Below are the code and all the weights of a small trained network. Each question names an input and a class and asks about switching units off, where a switched-off unit gives its printed mean instead of its output.

import numpy as np


def w(rows, s, z=0):
    codes = np.array(rows[::2]) - 128.0
    scale = np.full(codes.shape[1], s)
    scale[-1] = z or s
    return codes * scale


def norm(h):
    return h / np.sqrt((h * h).mean(-1, keepdims=True) + 1e-5)


def f(y):
    return np.maximum(y, 0)


def log_softmax(a):
    a = a - a.max(-1, keepdims=True)
    return a - np.log(np.exp(a).sum(-1, keepdims=True))


def net(x, mask):
    res = np.array(x, float).reshape(1, 2) / 4 @ E
    u = 0
    for l in range(2):
        y = f(norm(res) @ A[l][:, :-1].T + A[l][:, -1])
        res = res + np.where(mask[u : u + 7], y, B[l][:, -1]) @ B[l][:, :-1]
        u += 7
    return log_softmax(norm(res)[-1] @ U[:, :-1].T + U[:, -1])


A, B = {}, {}
E = w([
[166,138,153,95,107,116,153,199,132,180,113],'x0',
[143,220,115,69,141,46,131,174,77,135,249],'x1',
],0.011)
A[0] = w([
[89,106,161,219,151,192,70,110,127,204,103,176],'L0N1',
[140,82,3,117,100,160,111,174,150,100,122,214],'L0N2',
[133,171,113,42,175,85,79,83,168,124,153,92],'L0N3',
[102,135,49,157,122,96,73,92,134,132,150,70],'L0N4',
[113,86,107,88,125,110,23,97,133,114,41,42],'L0N5',
[225,104,164,138,141,100,130,241,93,123,140,253],'L0N6',
[139,88,98,137,140,194,88,204,71,134,223,71],'L0N7',
],0.0057,0.00069)
B[0] = w([
[146,149,66,67,172,30,134,139,77,54,173,254],'L0N1',
[188,84,141,71,151,157,91,192,101,127,164,168],'L0N2',
[174,101,38,105,54,177,180,132,85,20,3,199],'L0N3',
[210,149,178,96,168,154,98,112,130,164,99,180],'L0N4',
[143,170,95,99,26,203,100,187,139,204,158,215],'L0N5',
[186,96,127,94,170,142,39,111,130,103,88,229],'L0N6',
[146,88,170,179,126,134,93,49,111,159,178,177],'L0N7',
],0.0064,0.0057)
A[1] = w([
[129,96,119,160,64,116,155,143,145,98,111,207],'L1N1',
[126,192,182,82,100,3,118,113,144,143,137,173],'L1N2',
[60,121,104,222,200,121,69,48,70,134,178,197],'L1N3',
[95,43,105,127,180,187,194,129,195,152,89,87],'L1N4',
[153,124,137,160,145,69,180,119,90,89,203,2],'L1N5',
[104,163,166,83,128,64,200,114,122,106,155,17],'L1N6',
[109,162,143,168,255,144,130,25,100,133,154,74],'L1N7',
],0.0075,0.00083)
B[1] = w([
[112,185,114,123,145,101,126,94,76,111,191,189],'L1N1',
[42,100,118,178,117,143,171,92,179,148,95,213],'L1N2',
[117,133,201,67,146,124,174,196,164,234,132,212],'L1N3',
[81,159,146,176,125,115,170,111,157,115,174,254],'L1N4',
[91,102,121,176,109,172,127,136,142,100,139,196],'L1N5',
[92,111,137,162,136,244,144,80,177,93,115,166],'L1N6',
[173,101,155,116,123,42,114,187,159,161,69,192],'L1N7',
],0.011,0.0049)
U = w([
[35,135,79,200,86,207,176,78,164,33,155,176],'0',
[139,104,217,73,146,104,134,186,190,211,89,174],'1',
[181,116,30,66,137,119,8,114,17,26,120,155],'2',
[111,175,150,182,183,114,85,97,51,123,137,12],'3',
[102,185,176,180,141,106,43,68,44,152,163,3],'4',
],0.011,0.0042)

Each question gives the input, the list of numbers given to net, and the class t.
The units are the neurons (one row each of A and B). Each row of codes is followed by its name. A weight is (code - 128) times the scale printed after its matrix; where a second scale follows, it is the last column's (A, B and U).
mask holds one flag per neuron, layer by layer. A switched-off neuron (its flag False) gives its mean, the last column of its row in B, instead of its output. The means were averaged over made-up inputs and are rounded, as every weight is.
A unit's drop is (log p(t) with every unit on - log p(t) with that unit switched off) / (log p(t) with every unit on - log p(t) with every unit switched off).
The circuit of an input: a set's keep is (log p(t) with only the set's units on - log p(t) with every unit switched off) / (log p(t) with every unit on - log p(t) with every unit switched off). Starting from the 12 units with the biggest drops (on a tie, the unit counted first), units are removed one at a time, each time the one whose removal leaves the highest keep (on an exact tie, the one counted first), for as long as the keep stays at least 0.8.
circuit, biggest first: the units of the circuit, biggest drop first
unit that matters most: the unit with the biggest drop
k most important neurons: the k neurons with the biggest drops, biggest first
k most important neurons of layer l: the k neurons of layer l with the biggest drops, biggest first
drop of u: that unit's drop, to one decimal
input [0,-3], class 2: unit that matters most : L0N1
input [-4,4], class 0: 2 most important neurons of layer 0 : (L0N6; L0N3)
input [8,8], class 0: circuit, biggest first : (L1N2; L1N6; L1N3)
input [3,0], class 2: circuit, biggest first : (L0N6; L1N3)
input [6,-7], class 0: circuit, biggest first : (L1N4; L1N3)
input [-4,3], class 1: 2 most important neurons of layer 1 : (L1N7; L1N3)
input [-8,-7], class 1: 2 most important neurons : (L1N3; L0N3)
input [-7,-6], class 1: 2 most important neurons of layer 0 : (L0N3; L0N1)
input [3,-2], class 2: circuit, biggest first : (L1N3; L1N2)
input [2,2], class 2: 2 most important neurons : (L0N6; L1N3)
input [-8,7], class 1: 4 most important neurons : (L1N3; L1N7; L0N1; L0N7)
input [-1,4], class 0: 3 most important neurons : (L0N5; L0N3; L1N5)
input [-1,-3], class 2: circuit, biggest first : (L0N1; L1N2)
input [-4,-1], class 1: unit that matters most : L0N3
input [3,2], class 2: 3 most important neurons of layer 1 : (L1N3; L1N7; L1N4)
input [-4,8], class 0: drop of L0N3 : 0.1
input [2,-1], class 2: drop of L1N3 : 0.2
input [-4,6], class 0: drop of L0N3 : 0.7
